[[-3.78 -2.72  3.43 -5.25  2.21  1.65  2.44  1.23 -3.67 -4.74  0.37 -1.19]
 [-2.26 -3.10 -0.45 -4.23  0.40 -0.10  2.42 -2.56 -0.50 -4.83 -5.18 -4.16]
 [-3.58 -1.78  4.83 -3.20  2.02  2.76  2.14  1.39 -5.17 -2.94  2.62  1.15]
 [-3.38 -3.16  1.40 -5.39  1.62  0.50  2.66 -0.34 -2.00 -5.28 -2.50 -3.16]
 [ 1.06 -1.77 -2.19  0.66 -2.28  0.29  1.54 -6.61 -0.37 -1.45 -7.01 -1.90]
 [ 2.63 -0.23 -0.59  4.10 -2.84  2.33  0.80 -6.88 -3.23  2.25 -2.95  3.46]]
=>
[[ 2.63 -0.23 -0.59  4.10 -2.84  2.33  0.80 -6.88 -3.23  2.25 -2.95  3.46]
 [ 1.06 -1.77 -2.19  0.66 -2.28  0.29  1.54 -6.61 -0.37 -1.45 -7.01 -1.90]
 [-2.26 -3.10 -0.45 -4.23  0.40 -0.10  2.42 -2.56 -0.50 -4.83 -5.18 -4.16]
 [-3.38 -3.16  1.40 -5.39  1.62  0.50  2.66 -0.34 -2.00 -5.28 -2.50 -3.16]
 [-3.58 -1.78  4.83 -3.20  2.02  2.76  2.14  1.39 -5.17 -2.94  2.62  1.15]
 [-3.78 -2.72  3.43 -5.25  2.21  1.65  2.44  1.23 -3.67 -4.74  0.37 -1.19]]

[[-0.46  1.22  1.09 -0.28 -1.13 -1.41  0.24 -1.14  0.64  0.39 -1.43  0.22
   0.80 -0.88 -0.45  0.68]
 [-2.07  1.63  6.91 -2.33  3.33  0.87  0.28 -0.36 -4.16  1.38 -0.69  0.67
   0.84  4.13  2.64 -1.47]
 [-1.57 -0.88  3.30  3.66 -0.88 -1.31 -3.16 -5.45 -2.46 -0.51 -3.44  0.88
  -1.78 -5.36 -5.35 -1.67]
 [ 0.74  0.39  1.21  2.44 -1.68 -1.41 -1.61  0.68  0.40  0.15  1.44 -0.95
  -2.27 -0.49 -2.40  0.11]
 [-2.26  0.67 -0.85 -3.10 -2.94 -1.82  1.49  1.81 -0.21  1.16 -1.35  2.45
   2.61 -0.86  1.51  0.05]
 [-1.41 -0.80  2.30  0.18  1.24  0.96 -0.47 -4.31  0.53 -0.56 -4.20  0.17
  -0.51 -1.51 -1.81 -0.43]]
=>
[[ 0.74  0.39  1.21  2.44 -1.68 -1.41 -1.61  0.68  0.40  0.15  1.44 -0.95
  -2.27 -0.49 -2.40  0.11]
 [-0.46  1.22  1.09 -0.28 -1.13 -1.41  0.24 -1.14  0.64  0.39 -1.43  0.22
   0.80 -0.88 -0.45  0.68]
 [-1.41 -0.80  2.30  0.18  1.24  0.96 -0.47 -4.31  0.53 -0.56 -4.20  0.17
  -0.51 -1.51 -1.81 -0.43]
 [-1.57 -0.88  3.30  3.66 -0.88 -1.31 -3.16 -5.45 -2.46 -0.51 -3.44  0.88
  -1.78 -5.36 -5.35 -1.67]
 [-2.07  1.63  6.91 -2.33  3.33  0.87  0.28 -0.36 -4.16  1.38 -0.69  0.67
   0.84  4.13  2.64 -1.47]
 [-2.26  0.67 -0.85 -3.10 -2.94 -1.82  1.49  1.81 -0.21  1.16 -1.35  2.45
   2.61 -0.86  1.51  0.05]]

[[-0.20 -2.69  4.89  0.53 -3.88  2.07 -2.52 -2.92 -1.74]
 [-5.01  2.83  5.33  4.21  0.75  1.62 -5.12  0.79  4.44]
 [ 3.59 -2.56  2.54  0.32 -3.01  0.46  2.69 -0.07 -0.86]
 [ 3.73 -1.85  0.35  0.41 -2.66  0.22  5.48  4.26  1.13]
 [-1.88  5.62 -0.26  1.56  6.68 -3.68 -1.16 -2.22  2.91]]
=>
[[ 3.73 -1.85  0.35  0.41 -2.66  0.22  5.48  4.26  1.13]
 [ 3.59 -2.56  2.54  0.32 -3.01  0.46  2.69 -0.07 -0.86]
 [-0.20 -2.69  4.89  0.53 -3.88  2.07 -2.52 -2.92 -1.74]
 [-1.88  5.62 -0.26  1.56  6.68 -3.68 -1.16 -2.22  2.91]
 [-5.01  2.83  5.33  4.21  0.75  1.62 -5.12  0.79  4.44]]

[[-5.22 -0.76 -3.50 -0.01 -2.11]
 [-3.43 -3.09 -6.22  1.22 -2.29]]
=>
[[-3.43 -3.09 -6.22  1.22 -2.29]
 [-5.22 -0.76 -3.50 -0.01 -2.11]]

[[-2.95 -2.80  2.23 -3.85 -3.52 -1.46  1.43 -1.31  3.02  2.55]
 [ 4.00  3.71  1.96 -4.22  1.46 -0.32 -1.58 -2.57  2.95 -0.23]
 [ 2.06 -1.21 -4.10 -3.18 -2.42 -1.78  0.46 -5.38 -4.74  1.44]
 [ 0.22 -1.91 -3.49  4.35 -2.05  1.48 -2.33 -0.84  1.92  3.03]]
=>
[[ 4.00  3.71  1.96 -4.22  1.46 -0.32 -1.58 -2.57  2.95 -0.23]
 [ 2.06 -1.21 -4.10 -3.18 -2.42 -1.78  0.46 -5.38 -4.74  1.44]
 [ 0.22 -1.91 -3.49  4.35 -2.05  1.48 -2.33 -0.84  1.92  3.03]
 [-2.95 -2.80  2.23 -3.85 -3.52 -1.46  1.43 -1.31  3.02  2.55]]

[[ 3.45  3.51 -3.19 -4.47 -2.92 -1.01]
 [-2.17 -5.31 -3.88  0.44  3.91  3.48]
 [-0.33 -1.32 -6.54  1.66 -4.73  2.39]
 [ 2.67 -1.60  1.55 -0.22 -3.80  3.69]
 [-1.14  6.51  5.32  0.52  3.54 -1.45]]
=>
[[ 3.45  3.51 -3.19 -4.47 -2.92 -1.01]
 [ 2.67 -1.60  1.55 -0.22 -3.80  3.69]
 [-0.33 -1.32 -6.54  1.66 -4.73  2.39]
 [-1.14  6.51  5.32  0.52  3.54 -1.45]
 [-2.17 -5.31 -3.88  0.44  3.91  3.48]]

[[ 1.51  1.86 -5.27 -2.64  2.57]
 [-3.92  4.81  3.44  2.81 -3.79]
 [ 3.40 -3.85 -1.74  3.61 -3.52]
 [ 1.30 -1.38  1.63  3.47 -4.81]
 [ 1.10  4.65  1.23  3.21 -4.77]
 [-0.35 -3.96 -0.06 -2.25  5.17]
 [ 1.17  2.19 -1.53  0.19 -2.23]
 [ 4.73 -5.36  3.92  1.57  3.63]
 [ 0.79  2.32  5.39  5.93 -2.98]
 [ 4.21  0.86 -1.42 -0.01  0.72]]
=>
[[ 4.73 -5.36  3.92  1.57  3.63]
 [ 4.21  0.86 -1.42 -0.01  0.72]
 [ 3.40 -3.85 -1.74  3.61 -3.52]
 [ 1.51  1.86 -5.27 -2.64  2.57]
 [ 1.30 -1.38  1.63  3.47 -4.81]
 [ 1.17  2.19 -1.53  0.19 -2.23]
 [ 1.10  4.65  1.23  3.21 -4.77]
 [ 0.79  2.32  5.39  5.93 -2.98]
 [-0.35 -3.96 -0.06 -2.25  5.17]
 [-3.92  4.81  3.44  2.81 -3.79]]
